Below are the code and all the weights of a small trained network. Each question names an input and a target symbol and asks about switching units off, where a switched-off unit gives its printed mean instead of its output.

import numpy as np


def w(rows, s, z=0):
    codes = np.array(rows[::2]) - 128.0
    scale = np.full(codes.shape[1], s)
    scale[-1] = z or s
    return codes * scale


def f(y):
    return np.maximum(y, 0)


def softmax(a):
    e = np.exp(a - a.max(-1, keepdims=True))
    return e / e.sum(-1, keepdims=True)


def log_softmax(a):
    a = a - a.max(-1, keepdims=True)
    return a - np.log(np.exp(a).sum(-1, keepdims=True))


def net(x, mask):
    ids = ['ζθλξπψ'.index(c) for c in x.split()]
    T = len(ids)
    res = E[ids] + P[:T]
    r = res
    for j in range(3):
        rows = slice(3 * j, 3 * j + 3)
        q, k, v = (r @ M[0][rows].T for M in (Q, K, V))
        z = softmax(np.where(np.tri(T) > 0, q @ k.T / 3**0.5, -1e9)) @ v
        o = O[0][rows]
        res = res + np.where(mask[j], z, o[:, -1]) @ o[:, :-1]
    y = f(res @ A[0][:, :-1].T + A[0][:, -1])
    res = res + np.where(mask[3:7], y, B[0][:, -1]) @ B[0][:, :-1]
    return log_softmax(res[-1] @ U[:, :-1].T + U[:, -1])


Q, K, V, O, A, B = {}, {}, {}, {}, {}, {}
E = w([
[74,171,125,239,147,144],'ζ',
[152,125,70,105,119,91],'θ',
[158,61,116,133,159,210],'λ',
[82,134,116,152,135,227],'ξ',
[172,79,134,221,89,64],'π',
[249,205,175,110,106,76],'ψ',
],0.018)
P = w([
[157,150,18,122,46,226],'0',
[105,149,152,131,7,207],'1',
[183,146,55,169,175,140],'2',
[126,136,167,158,45,186],'3',
[183,124,74,174,223,102],'4',
[121,134,179,166,62,166],'5',
[166,107,88,186,243,53],'6',
[133,143,191,183,61,160],'7',
[155,99,90,190,255,50],'8',
],0.0089)
Q[0] = w([
[147,162,214,150,94,129],'head 0',
[158,223,131,100,127,54],'head 0',
[182,119,96,158,82,165],'head 0',
[121,115,68,151,105,161],'head 1',
[164,152,27,127,150,102],'head 1',
[149,97,141,179,129,170],'head 1',
[107,141,225,55,97,225],'head 2',
[199,2,101,82,82,153],'head 2',
[141,94,236,151,87,105],'head 2',
],0.011)
K[0] = w([
[137,139,232,157,122,103],'head 0',
[226,229,148,127,64,166],'head 0',
[114,87,131,118,98,13],'head 0',
[37,2,88,135,215,151],'head 1',
[86,88,81,78,57,137],'head 1',
[56,139,169,223,173,113],'head 1',
[133,175,160,16,198,120],'head 2',
[208,40,150,62,94,134],'head 2',
[194,122,175,129,131,38],'head 2',
],0.009)
V[0] = w([
[141,94,95,119,154,82],'head 0',
[106,59,186,206,111,105],'head 0',
[49,100,62,75,112,219],'head 0',
[88,156,165,100,157,66],'head 1',
[73,59,98,116,121,153],'head 1',
[182,135,119,2,64,86],'head 1',
[174,208,149,105,141,102],'head 2',
[128,162,90,179,167,46],'head 2',
[176,97,80,140,172,139],'head 2',
],0.0092)
O[0] = w([
[186,95,57,71,165,180,127],'head 0',
[107,27,161,198,105,71,139],'head 0',
[155,222,154,79,205,79,53],'head 0',
[38,100,153,155,254,153,2],'head 1',
[108,111,160,122,12,106,111],'head 1',
[128,69,136,50,189,49,16],'head 1',
[231,203,247,166,76,126,107],'head 2',
[219,161,83,87,47,154,162],'head 2',
[107,144,126,105,144,100,168],'head 2',
],0.0066,0.0067)
A[0] = w([
[62,171,234,197,186,183,40],'neuron 0',
[99,124,65,198,55,101,249],'neuron 1',
[115,145,196,190,52,148,163],'neuron 2',
[73,3,198,162,81,125,28],'neuron 3',
],0.006,0.0016)
B[0] = w([
[197,113,2,233,206,65,161],'neuron 0',
[136,111,74,88,120,201,252],'neuron 1',
[106,64,225,126,189,48,227],'neuron 2',
[84,64,152,102,160,111,173],'neuron 3',
],0.0079,0.011)
U = w([
[159,192,93,113,38,184,206],'ζ',
[170,117,68,178,246,49,188],'θ',
[149,169,185,148,136,88,97],'λ',
[96,109,154,124,150,100,46],'ξ',
[107,163,133,140,144,77,4],'π',
[111,156,139,127,145,97,16],'ψ',
],0.011,0.0021)

Each question gives the input, a string of symbols that net reads in full, and the target symbol t.
The units are the heads (3 rows each of Q, K, V and O) and the neurons (one row each of A and B). Each row of codes is followed by its name. A weight is (code - 128) times the scale printed after its matrix; where a second scale follows, it is the last column's (O, A, B and U).
mask holds one flag per unit, heads first, then neurons. A switched-off unit (its flag False) gives its mean, the last column of its rows in O or B, instead of its output. The means were averaged over made-up inputs and are rounded, as every weight is.
A unit's drop is (log p(t) with every unit on - log p(t) with that unit switched off) / (log p(t) with every unit on - log p(t) with every unit switched off).
The circuit of an input: a set's keep is (log p(t) with only the set's units on - log p(t) with every unit switched off) / (log p(t) with every unit on - log p(t) with every unit switched off). Starting from all 7 units, units are removed one at a time, each time the one whose removal leaves the highest keep (on an exact tie, the one counted first), for as long as the keep stays at least 0.8.
circuit, biggest first: the units of the circuit, biggest drop first
k most important neurons: the k neurons with the biggest drops, biggest first
which heads matter: for each layer, one digit per head in row order, 1 if its drop is at least 0.15 and else 0, layers parted by /
drop when u is switched off: that unit's drop, to one decimal
input ξ π ξ π π ζ ζ λ, target θ: circuit, biggest first => head 1; neuron 0; head 2
input θ ζ θ ζ ζ π λ, target ζ: circuit, biggest first => head 1; neuron 2
input ξ θ λ ψ ξ θ π ζ, target θ: which heads matter => 010
input θ θ ξ λ ζ λ, target θ: circuit, biggest first => neuron 0; head 2; head 1
input ξ λ θ ξ ψ λ, target λ: circuit, biggest first => head 2; neuron 2
input ζ π λ ψ ζ π π λ, target ξ: circuit, biggest first => head 0; neuron 3
input θ θ λ ζ, target θ: which heads matter => 100
input λ θ ψ ξ ψ π ψ λ ζ, target ζ: which heads matter => 001
input ψ λ λ ζ ψ ζ ζ ξ, target θ: circuit, biggest first => neuron 0; neuron 2; head 1
input ξ λ λ π θ, target ζ: circuit, biggest first => head 1
input θ θ ψ ξ λ, target ζ: 3 most important neurons => neuron 2; neuron 0; neuron 3
input ζ ξ ζ λ π, target ζ: circuit, biggest first => head 2; head 1
input ζ π λ λ θ, target ζ: circuit, biggest first => neuron 2; head 1
input ζ ψ ξ λ, target λ: circuit, biggest first => head 2; head 0
input θ θ λ θ ψ λ λ ξ, target λ: 2 most important neurons => neuron 2; neuron 1
input θ λ ξ ψ θ λ π ψ, target λ: most important neuron => neuron 1
input π λ ζ λ λ π λ π, target ξ: 2 most important neurons => neuron 2; neuron 3
input π λ θ θ λ θ θ ζ ξ, target ζ: 2 most important neurons => neuron 2; neuron 3
input ζ ζ ζ λ ψ, target ζ: drop when neuron 2 is switched off => 0.3
input ζ ξ ξ ψ π λ ξ ψ, target λ: drop when head 2 is switched off => 1.0
